Below is a small trained network, with its code and all its weights. Each question gives an input and a class and asks what happens when units are switched off, that is, made to give their printed mean instead of their output.

import numpy as np


def w(rows, s, z=0):
    codes = np.array(rows[::2]) - 128.0
    scale = np.full(codes.shape[1], s)
    scale[-1] = z or s
    return codes * scale


def norm(h):
    return h / np.sqrt((h * h).mean(-1, keepdims=True) + 1e-5)


def f(y):
    return y / 2 * (1 + np.tanh(0.7978845608 * (y + 0.044715 * y**3)))


def log_softmax(a):
    a = a - a.max(-1, keepdims=True)
    return a - np.log(np.exp(a).sum(-1, keepdims=True))


def net(x, mask):
    res = np.array(x, float).reshape(1, 5) / 4 @ E
    u = 0
    for l in range(3):
        y = f(norm(res) @ A[l][:, :-1].T + A[l][:, -1])
        res = res + np.where(mask[u : u + 3], y, B[l][:, -1]) @ B[l][:, :-1]
        u += 3
    return log_softmax(norm(res)[-1] @ U[:, :-1].T + U[:, -1])


A, B = {}, {}
E = w([
[136,189,168,140,113,167,156,216,200,15,142],'x0',
[171,74,91,146,116,119,76,189,29,72,136],'x1',
[147,153,184,173,95,47,126,103,120,119,69],'x2',
[193,200,28,223,160,105,80,68,185,114,206],'x3',
[100,155,236,91,236,88,75,135,85,91,253],'x4',
],0.0048)
A[0] = w([
[103,111,72,23,146,75,59,2,68,174,101,59],'L0N0',
[11,230,167,105,128,179,147,31,178,178,112,3],'L0N1',
[58,171,219,76,169,63,11,127,97,131,238,30],'L0N2',
],0.0049,0.0037)
B[0] = w([
[115,237,151,180,140,191,113,244,101,163,55,235],'L0N0',
[138,60,114,96,189,90,79,23,2,17,48,186],'L0N1',
[79,122,77,112,43,122,72,91,153,165,149,253],'L0N2',
],0.0083,0.0034)
A[1] = w([
[151,183,63,255,199,75,122,79,137,149,196,1],'L1N0',
[59,74,235,94,142,87,183,181,82,190,96,27],'L1N1',
[109,127,94,121,116,126,98,199,41,106,135,93],'L1N2',
],0.0044,0.0027)
B[1] = w([
[235,37,186,14,129,200,186,193,104,190,86,251],'L1N0',
[179,88,129,121,173,199,99,130,245,162,190,234],'L1N1',
[183,133,100,169,163,118,140,51,157,129,105,214],'L1N2',
],0.011,0.0018)
A[2] = w([
[125,254,169,128,234,153,120,212,108,108,75,204],'L2N0',
[173,70,127,164,243,158,73,63,65,48,81,163],'L2N1',
[220,71,168,106,218,175,138,148,172,147,128,5],'L2N2',
],0.0062,0.0025)
B[2] = w([
[48,162,136,253,202,183,144,193,132,98,114,232],'L2N0',
[138,134,87,116,155,72,205,101,77,48,158,241],'L2N1',
[122,77,192,109,174,111,138,143,141,152,108,252],'L2N2',
],0.015,0.0035)
U = w([
[194,76,215,80,152,150,151,169,133,187,131,76],'0',
[96,166,74,108,2,132,84,108,133,173,139,254],'1',
[96,187,131,219,165,151,145,178,114,146,131,121],'2',
[140,119,126,105,149,67,191,83,59,66,130,60],'3',
],0.01,0.004)

Each question gives the input, the list of numbers given to net, and the class t.
The units are the neurons (one row each of A and B). Each row of codes is followed by its name. A weight is (code - 128) times the scale printed after its matrix; where a second scale follows, it is the last column's (A, B and U).
mask holds one flag per neuron, layer by layer. A switched-off neuron (its flag False) gives its mean, the last column of its row in B, instead of its output. The means were averaged over made-up inputs and are rounded, as every weight is.
A unit's drop is (log p(t) with every unit on - log p(t) with that unit switched off) / (log p(t) with every unit on - log p(t) with every unit switched off).
The circuit of an input: a set's keep is (log p(t) with only the set's units on - log p(t) with every unit switched off) / (log p(t) with every unit on - log p(t) with every unit switched off). Starting from all 9 units, units are removed one at a time, each time the one whose removal leaves the highest keep (on an exact tie, the one counted first), for as long as the keep stays at least 0.8.
circuit, biggest first: the units of the circuit, biggest drop first
most important unit: the unit with the biggest drop
top k neurons: the k neurons with the biggest drops, biggest first
top k neurons in layer l: the k neurons of layer l with the biggest drops, biggest first
drop of u: that unit's drop, to one decimal
input [4,-8,6,-6,-5], class 3: top 3 neurons -> (L0N1; L0N0; L0N2)
input [8,-6,1,4,-8], class 1: most important unit -> L0N0
input [4,2,-5,5,8], class 1: top 2 neurons -> (L0N2; L0N0)
input [4,-6,1,5,-3], class 3: circuit, biggest first -> (L0N1; L0N0)
input [-5,-4,6,-4,5], class 1: top 3 neurons -> (L0N2; L1N0; L2N2)
input [1,-1,7,4,-5], class 1: top 3 neurons -> (L1N1; L0N0; L2N2)
input [-7,-6,7,7,3], class 0: top 2 neurons -> (L1N0; L2N2)
input [-6,-8,-7,-7,8], class 1: top 4 neurons -> (L0N2; L1N0; L2N2; L2N0)
input [-6,-8,3,5,5], class 3: top 4 neurons -> (L0N1; L2N1; L0N2; L1N0)
input [1,-5,-4,5,-7], class 1: top 3 neurons -> (L1N1; L2N0; L2N1)
input [0,7,-7,7,3], class 0: top 2 neurons -> (L1N0; L0N1)
input [7,4,4,8,-7], class 0: circuit, biggest first -> (L1N0; L0N0; L2N0)
input [5,7,2,3,-7], class 1: top 2 neurons in layer 0 -> (L0N1; L0N0)
input [3,-7,-8,-2,0], class 3: top 2 neurons -> (L0N1; L0N0)
input [-7,1,7,1,0], class 2: top neuron -> (L0N0)
input [-8,6,0,-5,1], class 2: top 2 neurons in layer 0 -> (L0N0; L0N1)
input [4,7,2,7,8], class 1: circuit, biggest first -> (L0N2; L2N2)
input [7,8,-1,1,4], class 3: top 2 neurons -> (L0N0; L1N2)
input [5,6,-1,-5,5], class 3: circuit, biggest first -> (L1N2; L2N1)
input [0,-6,-5,6,0], class 0: top 2 neurons in layer 1 -> (L1N0; L1N2)
input [-8,5,3,-7,-2], class 2: top 2 neurons -> (L0N0; L1N0)
input [7,1,4,7,-3], class 0: circuit, biggest first -> (L1N0; L0N0)
input [0,-5,-8,-1,7], class 1: most important unit -> L0N2
input [-8,6,-2,8,6], class 0: top 2 neurons -> (L1N0; L0N1)
input [6,-7,-4,4,-7], class 1: top 4 neurons -> (L0N0; L2N0; L2N1; L2N2)
input [-3,4,-7,3,7], class 1: top 2 neurons in layer 0 -> (L0N2; L0N1)
input [3,-2,-1,5,1], class 0: circuit, biggest first -> (L1N0)
input [-3,-8,-2,1,0], class 3: drop of L2N1 -> 0.1
input [7,3,-4,8,1], class 0: drop of L2N2 -> 0.3
